Below are the code and all the weights of a small trained network. Each question names an input and a target symbol and asks about switching units off, where a switched-off unit gives its printed mean instead of its output.

import numpy as np


def w(rows, s, z=0):
    codes = np.array(rows[::2]) - 128.0
    scale = np.full(codes.shape[1], s)
    scale[-1] = z or s
    return codes * scale


def norm(h):
    return h / np.sqrt((h * h).mean(-1, keepdims=True) + 1e-5)


def f(y):
    return y / 2 * (1 + np.tanh(0.7978845608 * (y + 0.044715 * y**3)))


def softmax(a):
    e = np.exp(a - a.max(-1, keepdims=True))
    return e / e.sum(-1, keepdims=True)


def log_softmax(a):
    a = a - a.max(-1, keepdims=True)
    return a - np.log(np.exp(a).sum(-1, keepdims=True))


def net(x, mask):
    ids = ['ΓΠΣβεη'.index(c) for c in x.split()]
    T = len(ids)
    res = E[ids] + P[:T]
    r = norm(res)
    for j in range(3):
        rows = slice(4 * j, 4 * j + 4)
        q, k, v = (r @ M[0][rows].T for M in (Q, K, V))
        z = softmax(np.where(np.tri(T) > 0, q @ k.T / 4**0.5, -1e9)) @ v
        o = O[0][rows]
        res = res + np.where(mask[j], z, o[:, -1]) @ o[:, :-1]
    y = f(norm(res) @ A[0][:, :-1].T + A[0][:, -1])
    res = res + np.where(mask[3:27], y, B[0][:, -1]) @ B[0][:, :-1]
    return log_softmax(norm(res)[-1] @ U[:, :-1].T + U[:, -1])


Q, K, V, O, A, B = {}, {}, {}, {}, {}, {}
E = w([
[142,48,144,133,163,218,113,119,114,154,220,221],'Γ',
[36,192,110,30,111,96,105,116,112,85,107,205],'Π',
[115,16,150,74,57,128,131,110,125,146,4,109],'Σ',
[37,146,141,88,151,14,189,125,155,98,198,125],'β',
[220,172,159,164,74,20,84,141,145,213,119,187],'ε',
[177,112,32,162,122,88,171,177,69,43,75,179],'η',
],0.0048)
P = w([
[78,132,108,170,156,140,2,175,40,131,125,62],'0',
[133,104,148,93,183,94,85,211,112,122,137,92],'1',
[170,110,145,99,100,121,130,162,82,119,182,103],'2',
[141,128,192,141,123,120,132,140,115,90,135,141],'3',
[120,124,124,120,74,115,152,125,97,153,159,143],'4',
[111,124,163,151,118,116,142,120,154,108,120,179],'5',
[113,119,99,118,88,115,164,95,125,160,148,152],'6',
[117,118,146,143,125,120,158,94,198,110,110,187],'7',
[121,117,81,106,105,116,186,48,137,162,142,146],'8',
[116,107,138,139,130,117,176,64,191,119,105,176],'9',
],0.0063)
Q[0] = w([
[70,182,113,160,154,167,110,120,143,159,192,149],'h1',
[176,79,198,83,93,160,138,80,145,160,121,117],'h1',
[3,137,110,70,132,104,169,72,210,144,92,116],'h1',
[132,166,107,197,60,101,115,113,140,154,106,151],'h1',
[121,106,96,101,42,67,172,99,107,153,55,164],'h2',
[175,221,186,149,172,119,19,192,142,171,150,101],'h2',
[164,65,175,103,137,84,130,104,117,142,186,210],'h2',
[71,116,118,164,130,119,159,106,212,71,62,154],'h2',
[108,105,211,148,119,103,180,29,223,54,104,161],'h3',
[70,234,173,144,233,146,68,147,206,129,152,130],'h3',
[127,112,246,123,130,90,157,71,183,77,82,233],'h3',
[170,178,218,255,133,221,118,144,118,9,54,96],'h3',
],0.0064)
K[0] = w([
[136,74,168,111,97,153,142,103,140,151,107,120],'h1',
[124,154,138,147,157,128,103,124,131,147,192,163],'h1',
[123,143,92,137,117,138,170,44,174,129,118,165],'h1',
[159,148,156,144,83,105,141,159,118,144,126,148],'h1',
[132,114,138,138,98,170,182,79,163,111,152,159],'h2',
[102,101,128,118,167,141,92,191,77,110,138,88],'h2',
[136,120,145,73,99,84,200,165,136,110,102,148],'h2',
[130,143,112,150,156,136,173,1,101,160,113,135],'h2',
[130,168,61,114,104,123,170,45,130,153,146,129],'h3',
[154,116,98,136,96,162,39,142,33,173,105,118],'h3',
[148,119,70,114,103,133,207,12,144,164,153,123],'h3',
[100,135,109,95,92,101,119,154,11,142,187,61],'h3',
],0.0088)
V[0] = w([
[91,173,217,1,120,155,61,109,159,229,116,148],'h1',
[93,40,140,152,199,191,66,105,93,140,200,145],'h1',
[60,147,95,97,100,168,116,135,80,26,80,126],'h1',
[139,172,162,215,100,102,26,170,89,147,105,69],'h1',
[119,188,99,95,165,110,32,146,126,115,159,193],'h2',
[56,154,149,60,119,152,173,106,127,80,130,157],'h2',
[86,120,210,88,140,91,118,122,162,181,181,79],'h2',
[102,127,166,82,94,190,66,123,99,170,77,108],'h2',
[119,111,141,64,90,75,143,121,151,123,83,72],'h3',
[152,149,215,135,154,81,77,127,149,197,97,110],'h3',
[165,189,96,165,50,85,104,107,122,139,109,163],'h3',
[164,112,102,152,160,37,121,168,139,113,143,112],'h3',
],0.0044)
O[0] = w([
[36,74,136,186,174,40,164,160,125,179,174,80,160],'h1',
[87,163,69,119,20,56,151,117,159,100,82,125,253],'h1',
[207,136,105,130,80,170,176,165,210,144,172,93,152],'h1',
[145,65,42,83,202,132,185,56,158,177,113,162,220],'h1',
[124,119,179,253,127,106,151,95,92,112,139,143,169],'h2',
[137,68,84,164,118,179,126,144,153,123,94,69,206],'h2',
[132,128,164,126,87,163,44,57,143,194,105,137,184],'h2',
[138,129,211,92,100,119,165,92,174,125,178,68,121],'h2',
[102,163,88,137,152,152,177,131,162,171,59,114,180],'h3',
[141,195,189,162,119,152,144,126,174,100,116,159,118],'h3',
[187,115,150,93,62,103,172,178,82,186,112,99,152],'h3',
[66,153,126,138,111,138,86,211,146,164,100,121,228],'h3',
],0.0046,0.0017)
A[0] = w([
[152,207,167,151,102,115,115,161,136,139,136,122,93],'n1',
[96,193,132,69,170,145,169,83,185,99,115,63,1],'n2',
[125,167,101,89,163,113,112,202,76,83,132,80,46],'n3',
[118,114,170,88,159,158,140,139,118,126,145,85,136],'n4',
[187,125,157,102,129,155,100,112,95,125,117,108,107],'n5',
[111,154,97,156,165,88,148,153,114,111,127,109,87],'n6',
[112,136,143,119,137,146,107,116,138,88,180,138,115],'n7',
[201,166,109,136,156,201,135,128,100,100,122,139,72],'n8',
[114,136,160,130,155,150,59,107,114,60,204,127,67],'n9',
[55,193,119,152,178,160,58,151,132,131,116,86,20],'n10',
[102,138,140,162,152,129,137,144,125,123,156,72,62],'n11',
[204,249,190,165,90,93,70,170,139,152,154,85,55],'n12',
[143,117,162,129,173,178,90,138,98,102,199,135,122],'n13',
[163,113,140,146,116,155,128,101,127,127,103,123,89],'n14',
[155,135,108,129,132,140,139,111,151,142,130,116,101],'n15',
[128,109,127,127,116,129,119,103,94,132,122,144,121],'n16',
[144,137,116,138,181,84,114,112,118,156,126,128,61],'n17',
[176,119,165,126,224,240,102,174,111,176,216,119,81],'n18',
[118,127,155,94,108,142,90,134,114,97,141,67,90],'n19',
[105,154,169,102,123,120,114,152,96,127,110,104,93],'n20',
[104,138,138,113,95,111,132,134,133,118,125,138,121],'n21',
[120,131,127,124,122,110,132,112,121,110,151,130,110],'n22',
[119,131,113,176,123,112,134,125,142,138,137,127,91],'n23',
[104,131,134,136,147,162,133,173,129,160,167,139,125],'n24',
],0.011,0.0066)
B[0] = w([
[117,133,158,126,189,88,134,114,135,172,107,164,158],'n1',
[143,124,98,47,129,142,147,85,233,150,122,100,179],'n2',
[142,141,89,99,156,137,148,184,92,88,127,155,166],'n3',
[124,155,139,173,120,117,112,123,111,108,142,144,124],'n4',
[131,137,97,138,146,105,157,141,119,126,141,143,105],'n5',
[132,162,118,115,118,154,131,161,126,108,141,155,168],'n6',
[137,117,136,128,90,104,121,104,112,134,105,130,161],'n7',
[99,114,180,142,114,108,104,78,139,156,139,104,190],'n8',
[160,99,131,135,17,83,97,60,93,87,121,147,187],'n9',
[36,164,92,156,133,191,39,151,155,156,101,138,143],'n10',
[129,87,147,165,117,147,141,117,129,152,125,122,121],'n11',
[132,179,241,134,235,54,140,129,120,217,111,200,194],'n12',
[141,100,128,132,65,105,120,94,119,106,122,138,130],'n13',
[119,120,96,133,129,128,135,136,139,144,96,124,113],'n14',
[128,117,121,151,129,129,125,131,129,126,116,144,111],'n15',
[142,163,140,138,148,131,119,139,136,126,108,112,205],'n16',
[112,123,121,127,82,155,124,129,134,73,138,108,163],'n17',
[153,99,146,138,2,53,77,36,67,28,112,146,134],'n18',
[130,138,130,170,147,136,133,139,97,130,141,170,122],'n19',
[132,108,121,156,129,132,111,118,117,114,147,161,129],'n20',
[158,138,120,127,168,138,115,121,128,127,131,106,253],'n21',
[147,125,132,128,129,132,140,137,122,141,94,124,163],'n22',
[148,134,152,130,140,138,128,137,110,122,149,121,164],'n23',
[143,114,117,132,110,115,124,95,127,99,102,138,170],'n24',
],0.011,0.0026)
U = w([
[144,91,153,124,52,73,82,53,81,54,123,159,211],'Γ',
[144,76,179,218,132,168,203,167,121,136,189,45,1],'Π',
[125,121,126,2,126,151,175,92,223,154,105,64,103],'Σ',
[74,155,117,173,123,223,7,157,153,165,101,137,74],'β',
[141,165,199,123,214,58,140,123,90,220,109,188,173],'ε',
[160,165,52,99,154,127,193,233,85,53,113,184,183],'η',
],0.0042,0.00082)

Each question gives the input, a string of symbols that net reads in full, and the target symbol t.
The units are the heads (4 rows each of Q, K, V and O) and the neurons (one row each of A and B). Each row of codes is followed by its name. A weight is (code - 128) times the scale printed after its matrix; where a second scale follows, it is the last column's (O, A, B and U).
mask holds one flag per unit, heads first, then neurons. A switched-off unit (its flag False) gives its mean, the last column of its rows in O or B, instead of its output. The means were averaged over made-up inputs and are rounded, as every weight is.
A unit's drop is (log p(t) with every unit on - log p(t) with that unit switched off) / (log p(t) with every unit on - log p(t) with every unit switched off).
The circuit of an input: a set's keep is (log p(t) with only the set's units on - log p(t) with every unit switched off) / (log p(t) with every unit on - log p(t) with every unit switched off). Starting from the 12 units with the biggest drops (on a tie, the unit counted first), units are removed one at a time, each time the one whose removal leaves the highest keep (on an exact tie, the one counted first), for as long as the keep stays at least 0.8.
circuit, biggest first: the units of the circuit, biggest drop first
most important unit: the unit with the biggest drop
top k neurons: the k neurons with the biggest drops, biggest first
heads that matter: for each layer, one digit per head in row order, 1 if its drop is at least 0.15 and else 0, layers parted by /
input β Σ Σ ε β β η Π β ε, target β: heads that matter => 110
input η Π Γ ε ε η Γ ε, target η: heads that matter => 110
input Γ β Γ Σ, target Σ: circuit, biggest first => [h2; h3; n2]
input η Σ Γ Π Π η Π, target η: circuit, biggest first => [h2; h3; h1; n3]
input Γ Π Σ ε Π Σ Γ η Π, target η: circuit, biggest first => [h2; h1; n3]
input ε Π Γ Γ η β Γ, target η: heads that matter => 110
input Γ η Σ Σ Σ ε ε Σ Γ ε, target Σ: most important unit => h2
input η η β Γ η Γ, target η: circuit, biggest first => [h2; n8; h3]
input Σ Π η Σ, target Π: heads that matter => 100
input Σ Π ε Γ η Σ Π, target Σ: circuit, biggest first => [h3; n2; h2]
input η ε η Σ Σ Γ η η β Π, target β: circuit, biggest first => [h1; h2; n10]
input Σ β Γ Π Γ β, target Γ: heads that matter => 001
input Π ε ε Γ Γ ε, target Γ: heads that matter => 111
input β Γ Π η Π η, target Π: most important unit => h1
input Σ η Σ β Σ, target β: circuit, biggest first => [h1; h3; n19; h2]
input η ε Σ β Σ Π ε η β, target η: circuit, biggest first => [h2; h3; h1; n3]
input β η Γ η ε ε Π, target ε: heads that matter => 001
input ε Π Γ ε Π ε, target Π: heads that matter => 110
input Σ η Σ Γ Γ Σ η, target Σ: circuit, biggest first => [h1; n8; h2]
input Σ β ε η β Σ, target β: most important unit => h1
input Γ β β Σ, target Σ: heads that matter => 111
input Γ Σ β Σ Σ Π, target Σ: circuit, biggest first => [n2; h2]
input η β ε Σ β Σ ε β η, target β: top 2 neurons => [n8; n12]
input η ε η Σ Γ β Π β Γ, target β: heads that matter => 110
input Σ Σ β β β, target β: heads that matter => 010
input Σ ε Π β Σ β, target Σ: heads that matter => 011
input β β Σ β, target Σ: heads that matter => 001
